Below are the code and all the weights of a small trained network. Each question names an input and a class and asks about switching units off, where a switched-off unit gives its printed mean instead of its output.

import numpy as np


def w(rows, s, z=0):
    codes = np.array(rows[::2]) - 128.0
    scale = np.full(codes.shape[1], s)
    scale[-1] = z or s
    return codes * scale


def f(y):
    return y / 2 * (1 + np.tanh(0.7978845608 * (y + 0.044715 * y**3)))


def log_softmax(a):
    a = a - a.max(-1, keepdims=True)
    return a - np.log(np.exp(a).sum(-1, keepdims=True))


def net(x, mask):
    res = np.array(x, float).reshape(1, 6) / 4 @ E
    y = f(res @ A[0][:, :-1].T + A[0][:, -1])
    res = res + np.where(mask, y, B[0][:, -1]) @ B[0][:, :-1]
    return log_softmax(res[-1] @ U[:, :-1].T + U[:, -1])


A, B = {}, {}
E = w([
[128,131,126,126,132],'x0',
[136,40,1,127,137],'x1',
[126,131,126,128,129],'x2',
[128,130,129,127,130],'x3',
[22,92,139,144,172],'x4',
[156,137,148,251,185],'x5',
],0.014)
A[0] = w([
[107,139,83,49,52,220],'N1',
[167,186,188,150,149,186],'N2',
[145,112,94,63,86,185],'N3',
[95,92,144,152,162,89],'N4',
[188,128,75,181,104,120],'N5',
[164,202,220,140,140,189],'N6',
[28,155,170,76,86,143],'N7',
[234,190,136,84,52,63],'N8',
[232,98,80,156,136,120],'N9',
[92,62,26,118,123,203],'N10',
[90,43,41,101,148,5],'N11',
[67,100,124,170,187,142],'N12',
[187,123,91,170,129,106],'N13',
[207,104,95,159,136,117],'N14',
[123,110,80,1,11,78],'N15',
[148,128,147,130,124,112],'N16',
[118,132,123,140,106,129],'N17',
[108,150,161,244,185,237],'N18',
[55,156,174,73,121,146],'N19',
[121,24,21,103,140,120],'N20',
[104,148,159,215,178,61],'N21',
[117,123,84,33,39,163],'N22',
[226,112,68,191,137,115],'N23',
[56,113,95,169,171,38],'N24',
[32,136,161,26,87,149],'N25',
[215,181,110,105,43,175],'N26',
[30,153,205,124,129,118],'N27',
[127,131,126,127,130,129],'N28',
[15,60,123,172,210,1],'N29',
[108,75,100,106,137,55],'N30',
[168,212,205,158,121,52],'N31',
[107,61,48,115,118,164],'N32',
[12,78,107,187,212,190],'N33',
[184,125,151,103,97,97],'N34',
[60,149,197,149,176,81],'N35',
[179,126,92,164,132,107],'N36',
],0.0079,0.0099)
B[0] = w([
[66,114,82,165,59,217],'N1',
[62,140,123,189,99,204],'N2',
[79,164,130,155,123,188],'N3',
[134,163,157,169,146,140],'N4',
[180,91,85,73,115,162],'N5',
[81,154,142,196,108,225],'N6',
[155,53,44,81,53,186],'N7',
[51,175,128,236,89,176],'N8',
[179,66,83,61,126,174],'N9',
[178,148,157,80,168,222],'N10',
[40,174,130,224,59,164],'N11',
[91,152,142,179,95,176],'N12',
[145,93,95,80,119,152],'N13',
[167,83,83,60,122,160],'N14',
[182,208,247,134,224,204],'N15',
[110,140,146,135,138,128],'N16',
[125,131,130,119,126,128],'N17',
[216,122,152,66,194,251],'N18',
[139,74,60,100,84,179],'N19',
[128,190,185,170,162,210],'N20',
[68,179,143,189,93,168],'N21',
[103,200,191,183,139,207],'N22',
[170,92,90,66,107,181],'N23',
[158,170,187,120,175,145],'N24',
[135,57,51,95,88,204],'N25',
[149,193,202,155,171,200],'N26',
[128,74,66,97,63,184],'N27',
[127,119,135,130,128,128],'N28',
[213,214,254,102,242,166],'N29',
[109,150,129,165,108,137],'N30',
[211,189,232,98,214,177],'N31',
[157,164,164,136,186,197],'N32',
[45,138,96,181,65,227],'N33',
[116,148,142,147,127,141],'N34',
[100,91,72,124,66,170],'N35',
[135,99,106,90,123,148],'N36',
],0.0075,0.015)
U = w([
[1,138,135,207,78,1],'0',
[178,155,202,114,221,227],'1',
[128,3,33,18,89,183],'2',
],0.011,0.00089)

Each question gives the input, the list of numbers given to net, and the class t.
The units are the neurons (one row each of A and B). Each row of codes is followed by its name. A weight is (code - 128) times the scale printed after its matrix; where a second scale follows, it is the last column's (A, B and U).
mask holds one flag per neuron, in row order. A switched-off neuron (its flag False) gives its mean, the last column of its row in B, instead of its output. The means were averaged over made-up inputs and are rounded, as every weight is.
A unit's drop is (log p(t) with every unit on - log p(t) with that unit switched off) / (log p(t) with every unit on - log p(t) with every unit switched off).
The circuit of an input: a set's keep is (log p(t) with only the set's units on - log p(t) with every unit switched off) / (log p(t) with every unit on - log p(t) with every unit switched off). Starting from the 12 units with the biggest drops (on a tie, the unit counted first), units are removed one at a time, each time the one whose removal leaves the highest keep (on an exact tie, the one counted first), for as long as the keep stays at least 0.8.
units of the circuit, in order: the units of the circuit, biggest drop first
top k neurons: the k neurons with the biggest drops, biggest first
drop of u: that unit's drop, to one decimal
input [2,8,1,-3,8,2], class 1: units of the circuit, in order	N29
input [-4,0,-3,4,-7,-5], class 0: top 2 neurons	N8, N1
input [1,4,7,8,1,4], class 1: top 4 neurons	N25, N7, N27, N1
input [-2,-1,-3,-6,-7,-7], class 0: top 3 neurons	N8, N1, N18
input [6,6,2,1,1,4], class 1: top 4 neurons	N20, N25, N7, N32
input [7,-7,5,3,1,5], class 0: top 2 neurons	N2, N6
input [5,-8,7,8,1,-6], class 2: top 3 neurons	N7, N25, N19
input [4,-5,0,-1,0,-5], class 0: top 2 neurons	N18, N22
input [5,-8,-4,-6,2,-7], class 2: top 2 neurons	N7, N25
input [-6,-3,-3,-7,-8,-1], class 0: top 2 neurons	N8, N18
input [3,-1,-7,2,-6,-8], class 0: top 2 neurons	N1, N8
input [-7,6,5,5,6,-7], class 0: drop of N11	0.4
input [5,7,-7,1,8,-8], class 0: drop of N19	0.0
input [-6,-8,1,6,-5,-1], class 0: drop of N2	0.1
input [-5,7,-6,4,7,7], class 1: drop of N29	0.4
input [-4,-1,-4,-5,-4,-2], class 0: units of the circuit, in order	N18
